Below are the code and all the weights of a small trained network. Each question names an input and a target symbol and asks about switching units off, where a switched-off unit gives its printed mean instead of its output.

import numpy as np


def w(rows, s, z=0):
    codes = np.array(rows[::2]) - 128.0
    scale = np.full(codes.shape[1], s)
    scale[-1] = z or s
    return codes * scale


def f(y):
    return np.maximum(y, 0)


def softmax(a):
    e = np.exp(a - a.max(-1, keepdims=True))
    return e / e.sum(-1, keepdims=True)


def log_softmax(a):
    a = a - a.max(-1, keepdims=True)
    return a - np.log(np.exp(a).sum(-1, keepdims=True))


def net(x, mask):
    ids = ['αγηθμξπσψω'.index(c) for c in x.split()]
    T = len(ids)
    res = E[ids] + P[:T]
    q, k, v = (res @ M[0].T for M in (Q, K, V))
    z = softmax(np.where(np.tri(T) > 0, q @ k.T / 2**0.5, -1e9)) @ v
    res = res + np.where(mask[0], z, O[0][:, -1]) @ O[0][:, :-1]
    y = f(res @ A[0][:, :-1].T + A[0][:, -1])
    res = res + np.where(mask[1:13], y, B[0][:, -1]) @ B[0][:, :-1]
    return log_softmax(res[-1] @ U[:, :-1].T + U[:, -1])


Q, K, V, O, A, B = {}, {}, {}, {}, {}, {}
E = w([
[201,153,170],'α',
[138,157,138],'γ',
[83,77,162],'η',
[255,155,203],'θ',
[146,123,154],'μ',
[117,102,158],'ξ',
[234,149,190],'π',
[85,47,190],'σ',
[75,92,133],'ψ',
[42,101,130],'ω',
],0.0095)
P = w([
[108,83,1],'0',
[110,128,151],'1',
[113,185,157],'2',
[153,101,70],'3',
[156,165,159],'4',
[94,188,132],'5',
[217,106,117],'6',
[141,159,157],'7',
[78,166,147],'8',
[186,92,121],'9',
[92,164,131],'10',
[61,176,139],'11',
[200,87,136],'12',
[149,169,166],'13',
],0.0097)
Q[0] = w([
[119,136,252],'H0',
[153,80,108],'H0',
],0.015)
K[0] = w([
[64,100,1],'H0',
[229,115,169],'H0',
],0.014)
V[0] = w([
[12,194,18],'H0',
[106,44,118],'H0',
],0.011)
O[0] = w([
[1,100,43,209],'H0',
[114,127,199,254],'H0',
],0.012,0.0049)
A[0] = w([
[119,161,92,143],'N0',
[91,128,207,57],'N1',
[150,62,125,249],'N2',
[112,143,66,89],'N3',
[146,93,164,52],'N4',
[190,111,110,180],'N5',
[88,146,177,69],'N6',
[62,170,160,130],'N7',
[119,118,215,1],'N8',
[149,79,40,163],'N9',
[125,130,254,248],'N10',
[67,122,125,164],'N11',
],0.011,0.0025)
B[0] = w([
[151,127,154,137],'N0',
[87,206,106,199],'N1',
[172,30,120,172],'N2',
[135,149,123,145],'N3',
[105,162,97,151],'N4',
[114,64,206,155],'N5',
[104,180,165,183],'N6',
[150,140,253,218],'N7',
[91,226,83,175],'N8',
[209,87,163,141],'N9',
[74,91,20,254],'N10',
[219,127,147,223],'N11',
],0.013,0.009)
U = w([
[156,135,145,43],'α',
[177,1,191,254],'γ',
[99,124,196,87],'η',
[68,9,98,186],'θ',
[161,151,152,64],'μ',
[135,140,172,98],'ξ',
[127,137,137,44],'π',
[59,191,167,176],'σ',
[123,126,217,68],'ψ',
[153,160,251,110],'ω',
],0.006,0.0036)

Each question gives the input, a string of symbols that net reads in full, and the target symbol t.
The units are the heads (2 rows each of Q, K, V and O) and the neurons (one row each of A and B). Each row of codes is followed by its name. A weight is (code - 128) times the scale printed after its matrix; where a second scale follows, it is the last column's (O, A, B and U).
mask holds one flag per unit, heads first, then neurons. A switched-off unit (its flag False) gives its mean, the last column of its rows in O or B, instead of its output. The means were averaged over made-up inputs and are rounded, as every weight is.
A unit's drop is (log p(t) with every unit on - log p(t) with that unit switched off) / (log p(t) with every unit on - log p(t) with every unit switched off).
The circuit of an input: a set's keep is (log p(t) with only the set's units on - log p(t) with every unit switched off) / (log p(t) with every unit on - log p(t) with every unit switched off). Starting from the 12 units with the biggest drops (on a tie, the unit counted first), units are removed one at a time, each time the one whose removal leaves the highest keep (on an exact tie, the one counted first), for as long as the keep stays at least 0.8.
circuit, biggest first: the units of the circuit, biggest drop first
unit that matters most: the unit with the biggest drop
k most important neurons: the k neurons with the biggest drops, biggest first
input σ σ ω α μ θ α, target γ: unit that matters most	N5
input μ θ ω ξ, target γ: 3 most important neurons	(N5, N1, N2)
input σ ω ξ ξ σ σ η η ξ η ω ω, target ω: 3 most important neurons	(N10, N7, N11)
input η ω ψ, target ω: circuit, biggest first	(H0, N10, N7, N11)
input θ ξ σ π σ π μ, target γ: 4 most important neurons	(N5, N1, N2, N6)
input ξ ω θ θ σ θ σ ψ σ μ μ ξ ξ, target θ: 3 most important neurons	(N10, N7, N11)
input η μ σ σ η η σ α σ α, target θ: 2 most important neurons	(N10, N7)
input ψ σ θ θ ξ σ η σ γ π ω γ, target ω: circuit, biggest first	(N10, H0, N7, N11)
input ψ π π γ, target γ: circuit, biggest first	(H0, N5, N1)
input σ σ η η σ ξ ψ μ η η γ ξ γ θ, target σ: 3 most important neurons	(N8, N11, N2)
input σ α α θ, target γ: circuit, biggest first	(N5, H0, N1)
input ψ ω η ξ, target γ: 2 most important neurons	(N10, N1)
input σ ω σ θ, target γ: circuit, biggest first	(N5, N1, H0)
input ω θ η σ ξ ω μ η ω γ, target γ: circuit, biggest first	(H0, N1, N5)
input σ θ σ ω ω θ η σ η σ ω α α, target θ: circuit, biggest first	(N7, N11, N6)
input η σ σ η σ σ σ γ π ξ α σ π, target θ: circuit, biggest first	(N10, N7, N11, N6)
input ω η ω η μ η ω σ η μ η ω η σ, target ω: circuit, biggest first	(H0, N10, N7, N11)
input ξ θ θ ξ θ ω π μ θ θ σ μ θ, target θ: circuit, biggest first	(N7, N11, N10)
input η σ ω π, target γ: circuit, biggest first	(N5, N1, H0)
input σ σ σ σ θ σ θ, target θ: unit that matters most	N10
input ξ ω ω π η σ σ α ξ η σ μ ξ, target θ: 3 most important neurons	(N7, N10, N11)
input ω ω σ σ θ γ θ η, target ω: most important neuron	(N10)
